Here is a tiny trained network, its code and every weight. The questions are about switching its units off for an input and a class, where a switched-off unit gives its printed mean instead of its output.

import numpy as np


def w(rows, s, z=0):
    codes = np.array(rows[::2]) - 128.0
    scale = np.full(codes.shape[1], s)
    scale[-1] = z or s
    return codes * scale


def norm(h):
    return h / np.sqrt((h * h).mean(-1, keepdims=True) + 1e-5)


def f(y):
    return np.maximum(y, 0)


def log_softmax(a):
    a = a - a.max(-1, keepdims=True)
    return a - np.log(np.exp(a).sum(-1, keepdims=True))


def net(x, mask):
    res = np.array(x, float).reshape(1, 8) / 4 @ E
    u = 0
    for l in range(2):
        y = f(norm(res) @ A[l][:, :-1].T + A[l][:, -1])
        res = res + np.where(mask[u : u + 13], y, B[l][:, -1]) @ B[l][:, :-1]
        u += 13
    return log_softmax(norm(res)[-1] @ U[:, :-1].T + U[:, -1])


A, B = {}, {}
E = w([
[141,145,118,139,124,125,135,135,133],'x0',
[128,117,134,119,119,134,131,136,110],'x1',
[74,182,184,122,168,63,139,254,164],'x2',
[137,133,121,130,126,124,132,133,129],'x3',
[133,120,126,119,109,136,140,146,101],'x4',
[101,192,119,86,174,47,214,55,41],'x5',
[132,135,124,134,126,127,131,130,130],'x6',
[119,92,149,126,60,95,195,134,165],'x7',
],0.0075)
A[0] = w([
[47,157,163,125,187,73,147,228,134,36],'L0N0',
[61,109,149,124,190,89,141,255,167,111],'L0N1',
[143,188,160,93,153,64,191,45,52,62],'L0N2',
[147,177,149,180,136,108,162,132,159,111],'L0N3',
[46,241,145,105,173,72,239,80,49,1],'L0N4',
[101,129,110,118,125,76,221,103,111,50],'L0N5',
[117,180,84,69,192,86,162,103,72,127],'L0N6',
[125,95,177,133,86,112,204,104,180,161],'L0N7',
[154,192,170,89,139,76,184,52,79,61],'L0N8',
[143,165,141,97,89,160,59,183,163,130],'L0N9',
[107,203,232,122,174,146,156,161,113,15],'L0N10',
[195,47,143,77,150,118,104,154,32,144],'L0N11',
[87,77,134,110,70,85,156,126,192,64],'L0N12',
],0.0068,0.0029)
B[0] = w([
[253,130,175,112,171,171,138,178,183,221],'L0N0',
[50,179,140,226,58,144,136,156,97,229],'L0N1',
[53,161,104,191,14,173,95,119,95,231],'L0N2',
[87,93,144,77,107,162,107,107,91,152],'L0N3',
[217,107,140,27,187,104,104,114,157,254],'L0N4',
[110,95,68,133,210,113,131,163,154,183],'L0N5',
[170,170,240,167,106,153,144,125,121,221],'L0N6',
[152,41,106,139,75,84,178,163,188,185],'L0N7',
[64,62,100,191,99,124,100,139,89,210],'L0N8',
[104,64,72,178,134,183,135,80,111,187],'L0N9',
[179,89,109,99,174,100,98,114,74,178],'L0N10',
[146,187,100,162,190,128,142,89,184,161],'L0N11',
[108,236,135,128,119,171,192,91,115,166],'L0N12',
],0.0068,0.0078)
A[1] = w([
[50,64,20,91,92,103,191,67,176,129],'L1N0',
[126,122,90,143,173,162,34,119,191,47],'L1N1',
[178,95,85,109,71,240,99,26,195,113],'L1N2',
[197,16,201,58,37,105,196,108,134,153],'L1N3',
[143,96,46,98,61,93,92,43,104,120],'L1N4',
[182,196,119,83,148,184,3,99,90,226],'L1N5',
[195,126,112,104,220,197,68,179,86,185],'L1N6',
[121,148,158,145,140,105,53,222,109,42],'L1N7',
[227,73,118,169,88,203,96,96,197,52],'L1N8',
[66,191,144,110,28,128,154,154,140,2],'L1N9',
[170,152,159,39,180,2,147,166,113,122],'L1N10',
[144,218,129,193,201,187,21,181,105,244],'L1N11',
[224,37,192,140,114,98,195,175,197,164],'L1N12',
],0.0076,0.0026)
B[1] = w([
[162,51,53,154,203,141,77,162,92,189],'L1N0',
[158,150,104,111,84,95,154,197,51,165],'L1N1',
[190,185,218,61,163,69,163,122,168,232],'L1N2',
[92,63,66,161,167,63,166,71,161,195],'L1N3',
[16,96,88,197,42,163,75,206,93,193],'L1N4',
[164,212,255,129,71,199,139,153,164,212],'L1N5',
[105,81,29,148,179,108,9,198,166,204],'L1N6',
[142,92,58,157,83,87,139,79,90,172],'L1N7',
[114,157,126,72,215,90,157,114,112,212],'L1N8',
[127,211,198,89,101,177,37,167,174,146],'L1N9',
[192,119,89,25,215,142,171,95,181,172],'L1N10',
[109,64,63,115,99,128,135,102,66,246],'L1N11',
[52,186,191,116,93,124,174,42,166,201],'L1N12',
],0.0069,0.011)
U = w([
[237,210,163,23,222,155,36,193,96,185],'0',
[56,28,9,222,108,112,54,181,49,206],'1',
[115,119,159,58,202,41,218,52,213,165],'2',
[42,211,189,211,45,183,177,228,219,5],'3',
[98,225,214,160,39,196,48,48,14,85],'4',
],0.011,0.0031)

Each question gives the input, the list of numbers given to net, and the class t.
The units are the neurons (one row each of A and B). Each row of codes is followed by its name. A weight is (code - 128) times the scale printed after its matrix; where a second scale follows, it is the last column's (A, B and U).
mask holds one flag per neuron, layer by layer. A switched-off neuron (its flag False) gives its mean, the last column of its row in B, instead of its output. The means were averaged over made-up inputs and are rounded, as every weight is.
A unit's drop is (log p(t) with every unit on - log p(t) with that unit switched off) / (log p(t) with every unit on - log p(t) with every unit switched off).
The circuit of an input: a set's keep is (log p(t) with only the set's units on - log p(t) with every unit switched off) / (log p(t) with every unit on - log p(t) with every unit switched off). Starting from the 12 units with the biggest drops (on a tie, the unit counted first), units are removed one at a time, each time the one whose removal leaves the highest keep (on an exact tie, the one counted first), for as long as the keep stays at least 0.8.
circuit, biggest first: the units of the circuit, biggest drop first
unit that matters most: the unit with the biggest drop
top k neurons: the k neurons with the biggest drops, biggest first
k most important neurons of layer l: the k neurons of layer l with the biggest drops, biggest first
drop of u: that unit's drop, to one decimal
input [1,-8,-1,2,0,1,3,2], class 1: circuit, biggest first : (L0N0)
input [2,7,1,-8,-4,0,3,-6], class 1: top 3 neurons : (L0N4 L1N6 L1N11)
input [0,-1,6,-5,-1,1,-3,4], class 2: 2 most important neurons of layer 0 : (L0N2 L0N0)
input [-3,-2,6,6,5,1,-5,0], class 0: 2 most important neurons of layer 1 : (L1N3 L1N6)
input [-2,-2,0,7,-5,5,6,-5], class 4: 2 most important neurons of layer 0 : (L0N2 L0N8)
input [-2,0,-5,6,2,0,-7,2], class 2: top 2 neurons : (L1N2 L0N2)
input [2,-6,-2,-6,3,8,-3,-5], class 4: top 2 neurons : (L0N2 L0N6)
input [8,6,0,0,5,-3,0,6], class 2: 2 most important neurons of layer 0 : (L0N2 L0N1)
input [-1,6,6,-1,2,6,5,0], class 0: 3 most important neurons of layer 0 : (L0N4 L0N7 L0N10)
input [-3,2,0,2,2,7,-3,7], class 1: top 2 neurons : (L0N2 L0N8)
input [-4,-2,3,-1,-3,7,3,0], class 0: top 2 neurons : (L0N4 L0N7)
input [-7,2,-1,-3,1,2,-8,-5], class 4: 2 most important neurons of layer 0 : (L0N0 L0N2)
input [-6,-6,-5,-3,1,0,-8,-4], class 0: top 2 neurons : (L0N1 L0N2)
input [6,6,-1,-3,6,8,-6,1], class 1: circuit, biggest first : (L0N8)
input [-2,0,-1,-5,-2,2,7,-4], class 4: top 2 neurons : (L0N0 L0N2)
input [7,8,0,1,-4,2,6,-3], class 4: top 2 neurons : (L0N2 L0N0)
input [3,-8,-3,-4,8,-7,5,1], class 2: top 2 neurons : (L1N2 L0N2)
input [3,6,0,4,5,-3,-2,7], class 2: top 2 neurons : (L0N2 L1N3)
input [-1,-8,-5,-7,-1,8,5,-1], class 4: 4 most important neurons of layer 0 : (L0N6 L0N4 L0N2 L0N7)
input [-8,0,-5,8,6,-1,-8,3], class 2: unit that matters most : L1N2
input [-1,-8,-2,0,-7,1,-4,-8], class 4: drop of L0N4 : 1.3
input [1,7,-5,6,-5,-2,7,-2], class 0: drop of L0N2 : 0.0
input [-1,-1,-6,1,0,7,0,-2], class 4: drop of L0N6 : 0.5
input [-3,2,-5,1,3,-1,4,5], class 2: drop of L1N2 : 0.1
